Below are the code and all the weights of a small trained network. Each question names an input and a class and asks about switching units off, where a switched-off unit gives its printed mean instead of its output.

import numpy as np


def w(rows, s, z=0):
    codes = np.array(rows[::2]) - 128.0
    scale = np.full(codes.shape[1], s)
    scale[-1] = z or s
    return codes * scale


def f(y):
    return np.maximum(y, 0)


def log_softmax(a):
    a = a - a.max(-1, keepdims=True)
    return a - np.log(np.exp(a).sum(-1, keepdims=True))


def net(x, mask):
    res = np.array(x, float).reshape(1, 5) / 4 @ E
    y = f(res @ A[0][:, :-1].T + A[0][:, -1])
    res = res + np.where(mask, y, B[0][:, -1]) @ B[0][:, :-1]
    return log_softmax(res[-1] @ U[:, :-1].T + U[:, -1])


A, B = {}, {}
E = w([
[98,5,133,85,195,253,2],'x0',
[95,121,169,158,186,133,137],'x1',
[164,103,96,118,135,123,158],'x2',
[64,226,50,38,169,148,196],'x3',
[201,217,51,236,157,220,62],'x4',
],0.0086)
A[0] = w([
[133,70,87,66,128,174,43,163],'n0',
[14,198,64,71,146,188,172,104],'n1',
[138,173,152,211,106,64,194,64],'n2',
[109,87,200,41,79,98,166,159],'n3',
[155,102,142,162,106,107,119,5],'n4',
[144,65,164,238,64,93,124,49],'n5',
[199,57,216,218,28,133,143,50],'n6',
[234,144,152,133,188,253,56,59],'n7',
[148,225,157,217,113,2,173,42],'n8',
[91,108,210,106,209,229,77,27],'n9',
[247,167,196,149,96,59,131,84],'n10',
[192,230,80,237,163,202,79,94],'n11',
[86,112,199,80,60,97,158,155],'n12',
[182,193,121,175,89,186,118,113],'n13',
[106,219,76,88,156,119,206,159],'n14',
[186,132,237,173,116,141,117,78],'n15',
[114,58,200,48,101,75,138,79],'n16',
],0.0089,0.0029)
B[0] = w([
[160,190,197,76,123,197,81,233],'n0',
[56,173,153,152,125,168,201,213],'n1',
[180,146,206,103,161,139,57,209],'n2',
[88,99,70,100,204,84,81,223],'n3',
[116,175,176,189,91,157,177,150],'n4',
[77,154,99,143,57,185,189,201],'n5',
[61,158,109,185,51,188,203,221],'n6',
[160,175,133,99,91,83,104,240],'n7',
[209,149,168,119,171,143,64,243],'n8',
[139,160,146,131,146,130,84,231],'n9',
[133,158,195,84,130,142,89,198],'n10',
[81,86,2,100,179,25,136,254],'n11',
[110,80,72,151,174,101,174,209],'n12',
[124,111,85,70,136,64,108,192],'n13',
[104,191,157,195,79,166,120,218],'n14',
[87,90,102,134,67,131,166,184],'n15',
[133,100,97,103,162,65,96,222],'n16',
],0.0099,0.012)
U = w([
[118,80,67,140,175,4,129,4],'0',
[60,189,139,166,81,255,219,250],'1',
[206,153,222,111,148,190,60,122],'2',
],0.0085,0.0021)

Each question gives the input, the list of numbers given to net, and the class t.
The units are the neurons (one row each of A and B). Each row of codes is followed by its name. A weight is (code - 128) times the scale printed after its matrix; where a second scale follows, it is the last column's (A, B and U).
mask holds one flag per neuron, in row order. A switched-off neuron (its flag False) gives its mean, the last column of its row in B, instead of its output. The means were averaged over made-up inputs and are rounded, as every weight is.
A unit's drop is (log p(t) with every unit on - log p(t) with that unit switched off) / (log p(t) with every unit on - log p(t) with every unit switched off).
The circuit of an input: a set's keep is (log p(t) with only the set's units on - log p(t) with every unit switched off) / (log p(t) with every unit on - log p(t) with every unit switched off). Starting from the 12 units with the biggest drops (on a tie, the unit counted first), units are removed one at a time, each time the one whose removal leaves the highest keep (on an exact tie, the one counted first), for as long as the keep stays at least 0.8.
units of the circuit, in order: the units of the circuit, biggest drop first
k most important neurons: the k neurons with the biggest drops, biggest first
drop of u: that unit's drop, to one decimal
input [7,-7,0,-7,-3], class 1: units of the circuit, in order => [n6]
input [-8,8,7,7,0], class 2: 3 most important neurons => [n8, n2, n6]
input [4,-2,7,8,-5], class 1: 2 most important neurons => [n1, n11]
input [-8,-4,6,4,6], class 2: 3 most important neurons => [n8, n2, n14]
input [-5,-2,-1,-8,1], class 1: 2 most important neurons => [n6, n5]
input [3,6,5,4,5], class 0: 2 most important neurons => [n11, n6]
input [5,2,5,3,5], class 0: 3 most important neurons => [n11, n8, n2]
input [7,-5,8,6,7], class 0: 2 most important neurons => [n11, n8]
input [0,-1,-2,-2,0], class 1: 2 most important neurons => [n11, n8]
input [-7,-3,6,-4,3], class 2: 2 most important neurons => [n8, n2]
input [-3,-3,-1,-4,0], class 1: 2 most important neurons => [n6, n5]
input [-5,5,0,1,-3], class 2: drop of n11 => 0.4
input [-3,6,-5,-7,3], class 1: drop of n6 => 0.1
input [-3,0,-2,5,7], class 0: drop of n11 => 1.6
input [-1,7,-5,-1,2], class 0: units of the circuit, in order => [n0]
